Here is a tiny trained network, its code and every weight. The questions are about switching its units off for an input and a class, where a switched-off unit gives its printed mean instead of its output.

import numpy as np


def w(rows, s, z=0):
    codes = np.array(rows[::2]) - 128.0
    scale = np.full(codes.shape[1], s)
    scale[-1] = z or s
    return codes * scale


def f(y):
    return y / 2 * (1 + np.tanh(0.7978845608 * (y + 0.044715 * y**3)))


def log_softmax(a):
    a = a - a.max(-1, keepdims=True)
    return a - np.log(np.exp(a).sum(-1, keepdims=True))


def net(x, mask):
    res = np.array(x, float).reshape(1, 4) / 4 @ E
    y = f(res @ A[0][:, :-1].T + A[0][:, -1])
    res = res + np.where(mask, y, B[0][:, -1]) @ B[0][:, :-1]
    return log_softmax(res[-1] @ U[:, :-1].T + U[:, -1])


A, B = {}, {}
E = w([
[104,28,175,253,46,48],'x0',
[92,177,87,133,1,179],'x1',
[245,103,190,123,90,194],'x2',
[234,117,17,64,99,28],'x3',
],0.0057)
A[0] = w([
[159,176,111,87,177,191,107],'neuron 0',
[180,127,90,114,105,68,72],'neuron 1',
[143,106,141,137,196,108,28],'neuron 2',
[131,140,110,114,141,154,18],'neuron 3',
[189,136,162,128,115,164,56],'neuron 4',
[117,121,146,109,121,114,27],'neuron 5',
[130,117,130,149,125,115,24],'neuron 6',
[120,118,152,148,100,94,56],'neuron 7',
[81,143,167,149,145,158,70],'neuron 8',
[119,120,150,132,151,136,28],'neuron 9',
[7,149,74,126,169,54,3],'neuron 10',
[156,136,151,127,99,148,33],'neuron 11',
[114,150,104,119,35,180,64],'neuron 12',
[152,118,100,122,122,110,49],'neuron 13',
[139,127,130,105,117,99,37],'neuron 14',
[137,166,111,100,166,165,57],'neuron 15',
[179,131,96,126,119,90,53],'neuron 16',
[197,122,162,127,112,156,107],'neuron 17',
[164,97,167,133,207,104,44],'neuron 18',
[147,103,162,129,204,95,108],'neuron 19',
[126,79,159,176,100,77,57],'neuron 20',
[119,166,93,86,172,172,54],'neuron 21',
[158,118,91,116,114,97,66],'neuron 22',
[72,115,183,139,154,167,65],'neuron 23',
[149,99,166,152,96,110,95],'neuron 24',
[93,131,184,156,140,180,66],'neuron 25',
[131,106,127,167,109,107,139],'neuron 26',
[126,138,123,141,129,114,222],'neuron 27',
[110,95,153,143,95,88,126],'neuron 28',
[210,100,182,132,107,176,52],'neuron 29',
[121,102,135,153,110,108,32],'neuron 30',
[98,159,100,130,52,151,48],'neuron 31',
[173,115,165,121,131,143,31],'neuron 32',
[149,130,79,112,121,70,76],'neuron 33',
[115,135,98,130,83,150,30],'neuron 34',
[153,102,124,133,121,165,26],'neuron 35',
],0.017,0.0056)
B[0] = w([
[67,70,153,97,86,82,250],'neuron 0',
[181,65,150,116,154,156,209],'neuron 1',
[147,211,155,204,132,102,159],'neuron 2',
[108,138,152,221,118,94,129],'neuron 3',
[100,132,79,203,128,143,161],'neuron 4',
[129,147,138,217,123,113,109],'neuron 5',
[115,143,152,222,115,104,119],'neuron 6',
[86,133,155,183,116,97,154],'neuron 7',
[180,69,142,144,142,155,202],'neuron 8',
[148,148,157,222,142,118,125],'neuron 9',
[85,175,2,243,118,195,255],'neuron 10',
[128,155,107,214,136,131,131],'neuron 11',
[188,232,142,106,128,79,207],'neuron 12',
[144,114,161,196,141,139,140],'neuron 13',
[139,124,151,207,143,125,124],'neuron 14',
[82,111,166,159,107,92,191],'neuron 15',
[166,81,149,163,150,146,175],'neuron 16',
[110,129,67,133,125,181,180],'neuron 17',
[174,236,152,134,130,82,184],'neuron 18',
[178,219,134,78,106,87,201],'neuron 19',
[69,94,166,136,90,76,214],'neuron 20',
[83,97,166,153,96,85,216],'neuron 21',
[157,94,152,154,159,142,169],'neuron 22',
[197,55,144,124,150,147,220],'neuron 23',
[81,105,124,116,108,113,174],'neuron 24',
[186,60,156,144,163,153,213],'neuron 25',
[93,114,143,85,116,101,183],'neuron 26',
[134,114,112,35,100,144,180],'neuron 27',
[80,110,153,100,107,101,197],'neuron 28',
[95,143,38,186,136,177,191],'neuron 29',
[101,129,149,205,108,89,144],'neuron 30',
[167,217,152,145,133,83,188],'neuron 31',
[129,163,98,203,121,130,138],'neuron 32',
[175,73,146,143,142,152,194],'neuron 33',
[151,185,136,208,132,100,142],'neuron 34',
[119,149,120,210,126,142,122],'neuron 35',
],0.04,0.0079)
U = w([
[57,89,188,155,95,73,144],'0',
[201,66,185,169,178,162,159],'1',
[94,148,62,189,131,177,173],'2',
[182,222,181,144,146,77,222],'3',
[85,123,128,4,159,179,142],'4',
[110,151,199,143,193,139,1],'5',
],0.011,0.0042)

Each question gives the input, the list of numbers given to net, and the class t.
The units are the neurons (one row each of A and B). Each row of codes is followed by its name. A weight is (code - 128) times the scale printed after its matrix; where a second scale follows, it is the last column's (A, B and U).
mask holds one flag per neuron, in row order. A switched-off neuron (its flag False) gives its mean, the last column of its row in B, instead of its output. The means were averaged over made-up inputs and are rounded, as every weight is.
A unit's drop is (log p(t) with every unit on - log p(t) with that unit switched off) / (log p(t) with every unit on - log p(t) with every unit switched off).
The circuit of an input: a set's keep is (log p(t) with only the set's units on - log p(t) with every unit switched off) / (log p(t) with every unit on - log p(t) with every unit switched off). Starting from the 12 units with the biggest drops (on a tie, the unit counted first), units are removed one at a time, each time the one whose removal leaves the highest keep (on an exact tie, the one counted first), for as long as the keep stays at least 0.8.
circuit, biggest first: the units of the circuit, biggest drop first
k most important neurons: the k neurons with the biggest drops, biggest first
drop when u is switched off: that unit's drop, to one decimal
input [6,-3,-8,-1], class 2: circuit, biggest first => neuron 10
input [4,-7,6,3], class 3: 2 most important neurons => neuron 18; neuron 19
input [4,-7,-1,7], class 1: 4 most important neurons => neuron 1; neuron 33; neuron 16; neuron 12
input [-6,-2,-7,3], class 2: 3 most important neurons => neuron 10; neuron 20; neuron 28
input [-6,-6,3,3], class 0: 2 most important neurons => neuron 0; neuron 21
input [-2,4,-4,3], class 2: 2 most important neurons => neuron 19; neuron 10
input [-8,5,3,8], class 0: 3 most important neurons => neuron 0; neuron 21; neuron 15
input [4,5,4,2], class 3: 4 most important neurons => neuron 12; neuron 10; neuron 0; neuron 31
input [0,-7,8,-2], class 2: 2 most important neurons => neuron 29; neuron 17
input [4,1,0,5], class 1: 2 most important neurons => neuron 1; neuron 0
input [-1,2,-7,8], class 1: 2 most important neurons => neuron 1; neuron 33
input [2,4,-1,-2], class 3: drop when neuron 0 is switched off => 0.2
input [-8,6,5,3], class 0: drop when neuron 0 is switched off => 2.4
input [6,-2,-7,7], class 1: circuit, biggest first => neuron 1
input [3,7,-3,-5], class 3: drop when neuron 12 is switched off => 0.3
